Below are the code and all the weights of a small trained network. Each question names an input and a class and asks about switching units off, where a switched-off unit gives its printed mean instead of its output.

import numpy as np


def w(rows, s, z=0):
    codes = np.array(rows[::2]) - 128.0
    scale = np.full(codes.shape[1], s)
    scale[-1] = z or s
    return codes * scale


def norm(h):
    return h / np.sqrt((h * h).mean(-1, keepdims=True) + 1e-5)


def f(y):
    return np.maximum(y, 0)


def log_softmax(a):
    a = a - a.max(-1, keepdims=True)
    return a - np.log(np.exp(a).sum(-1, keepdims=True))


def net(x, mask):
    res = np.array(x, float).reshape(1, 3) / 4 @ E
    u = 0
    for l in range(2):
        y = f(norm(res) @ A[l][:, :-1].T + A[l][:, -1])
        res = res + np.where(mask[u : u + 15], y, B[l][:, -1]) @ B[l][:, :-1]
        u += 15
    return log_softmax(norm(res)[-1] @ U[:, :-1].T + U[:, -1])


A, B = {}, {}
E = w([
[44,175,151,157,209,171,142],'x0',
[103,168,232,155,90,105,57],'x1',
[78,146,134,182,80,151,254],'x2',
],0.0077)
A[0] = w([
[150,154,164,136,131,145,124,115],'L0N1',
[115,118,121,105,188,134,78,50],'L0N2',
[41,146,148,134,244,149,127,165],'L0N3',
[99,134,195,142,125,130,105,45],'L0N4',
[156,112,85,104,192,123,54,142],'L0N5',
[149,125,100,111,181,135,77,125],'L0N6',
[151,119,89,110,187,145,90,93],'L0N7',
[100,137,252,149,62,125,103,35],'L0N8',
[137,132,99,126,140,111,100,29],'L0N9',
[131,136,224,122,129,127,7,97],'L0N10',
[126,138,98,113,117,148,97,56],'L0N11',
[119,147,111,136,106,139,173,83],'L0N12',
[113,133,161,136,77,149,126,77],'L0N13',
[134,134,127,131,184,137,100,1],'L0N14',
[83,142,128,133,180,128,144,95],'L0N15',
],0.015,0.0047)
B[0] = w([
[99,110,153,126,102,110,120,150],'L0N1',
[135,126,147,145,118,48,88,171],'L0N2',
[2,161,84,172,171,72,148,229],'L0N3',
[81,86,150,94,80,39,128,172],'L0N4',
[72,215,131,146,58,199,158,217],'L0N5',
[127,167,140,158,88,117,176,188],'L0N6',
[126,117,168,163,107,84,203,181],'L0N7',
[98,234,157,186,43,151,170,220],'L0N8',
[137,98,121,87,124,144,158,142],'L0N9',
[201,35,82,138,217,151,60,252],'L0N10',
[154,111,111,112,133,132,152,137],'L0N11',
[108,61,76,114,86,138,102,160],'L0N12',
[173,159,127,105,178,99,218,158],'L0N13',
[80,127,163,105,130,68,118,148],'L0N14',
[251,132,112,180,169,165,180,168],'L0N15',
],0.022,0.014)
A[1] = w([
[160,184,162,60,86,169,129,19],'L1N1',
[155,159,136,124,85,176,103,42],'L1N2',
[150,136,125,121,59,83,110,137],'L1N3',
[185,103,153,107,54,171,152,119],'L1N4',
[72,104,130,121,101,134,85,56],'L1N5',
[94,71,134,109,195,81,27,68],'L1N6',
[206,71,162,113,181,187,83,39],'L1N7',
[150,49,59,148,134,126,97,194],'L1N8',
[89,115,115,80,251,109,85,103],'L1N9',
[153,135,226,106,73,162,166,4],'L1N10',
[189,55,135,56,113,105,143,101],'L1N11',
[127,97,84,104,198,154,151,82],'L1N12',
[197,137,141,146,67,165,112,122],'L1N13',
[114,68,47,164,202,104,118,120],'L1N14',
[197,92,159,112,144,155,68,126],'L1N15',
],0.019,0.0034)
B[1] = w([
[201,140,200,53,138,100,101,152],'L1N1',
[202,129,153,101,136,117,166,161],'L1N2',
[129,110,100,91,178,185,151,174],'L1N3',
[206,142,177,144,78,85,33,196],'L1N4',
[132,163,97,125,140,83,95,135],'L1N5',
[199,132,69,162,39,126,77,165],'L1N6',
[15,72,198,136,225,86,181,175],'L1N7',
[78,121,83,201,158,85,157,224],'L1N8',
[221,67,171,107,54,186,115,153],'L1N9',
[191,144,106,58,238,129,79,180],'L1N10',
[154,112,88,230,54,96,100,146],'L1N11',
[92,142,169,117,178,204,44,153],'L1N12',
[108,110,171,2,105,112,124,208],'L1N13',
[188,123,146,46,96,176,108,249],'L1N14',
[44,66,157,124,191,113,163,173],'L1N15',
],0.024,0.013)
U = w([
[196,169,178,52,120,123,127,154],'0',
[161,85,75,188,80,122,67,178],'1',
[67,199,116,189,130,121,201,206],'2',
[116,105,90,99,155,250,121,67],'3',
[72,37,164,119,188,107,134,3],'4',
],0.021,0.0025)

Each question gives the input, the list of numbers given to net, and the class t.
The units are the neurons (one row each of A and B). Each row of codes is followed by its name. A weight is (code - 128) times the scale printed after its matrix; where a second scale follows, it is the last column's (A, B and U).
mask holds one flag per neuron, layer by layer. A switched-off neuron (its flag False) gives its mean, the last column of its row in B, instead of its output. The means were averaged over made-up inputs and are rounded, as every weight is.
A unit's drop is (log p(t) with every unit on - log p(t) with that unit switched off) / (log p(t) with every unit on - log p(t) with every unit switched off).
The circuit of an input: a set's keep is (log p(t) with only the set's units on - log p(t) with every unit switched off) / (log p(t) with every unit on - log p(t) with every unit switched off). Starting from the 12 units with the biggest drops (on a tie, the unit counted first), units are removed one at a time, each time the one whose removal leaves the highest keep (on an exact tie, the one counted first), for as long as the keep stays at least 0.8.
units of the circuit, in order: the units of the circuit, biggest drop first
top k neurons: the k neurons with the biggest drops, biggest first
k most important neurons of layer l: the k neurons of layer l with the biggest drops, biggest first
drop of u: that unit's drop, to one decimal
input [0,2,-2], class 4: units of the circuit, in order -> L0N10, L1N7
input [2,0,-5], class 2: top 2 neurons -> L0N5, L0N6
input [8,-1,-8], class 2: units of the circuit, in order -> L0N5
input [-5,0,1], class 1: units of the circuit, in order -> L0N8, L1N11, L0N3
input [3,-8,1], class 3: top 3 neurons -> L0N8, L0N5, L1N14
input [1,3,0], class 1: top 2 neurons -> L0N10, L0N5
input [-4,-8,3], class 1: top 4 neurons -> L0N8, L0N3, L0N5, L0N10
input [-6,-4,2], class 1: top 3 neurons -> L0N8, L0N5, L0N10
input [1,-7,1], class 3: top 2 neurons -> L0N8, L0N5
input [8,-3,0], class 2: top 2 neurons -> L0N10, L0N3
input [-2,1,0], class 4: top 2 neurons -> L0N5, L0N3
input [3,3,0], class 1: 3 most important neurons of layer 0 -> L0N10, L0N5, L0N6
input [-2,1,7], class 0: top 2 neurons -> L0N3, L0N10
input [8,1,0], class 1: top 2 neurons -> L0N5, L0N8
input [4,4,1], class 2: units of the circuit, in order -> L0N8
input [-2,8,-4], class 4: top 2 neurons -> L0N10, L0N3
input [0,6,-1], class 4: top 3 neurons -> L0N3, L0N10, L0N8
input [-2,-1,6], class 1: top 3 neurons -> L0N8, L0N5, L0N3
input [6,-2,0], class 2: 2 most important neurons of layer 0 -> L0N10, L0N3
input [2,3,-4], class 1: units of the circuit, in order -> L0N10
input [0,7,8], class 0: 2 most important neurons of layer 1 -> L1N10, L1N8
input [4,-6,7], class 3: drop of L0N8 -> 0.4
input [-2,3,-4], class 4: drop of L0N3 -> 3.7
input [7,-8,4], class 3: drop of L0N8 -> 0.5
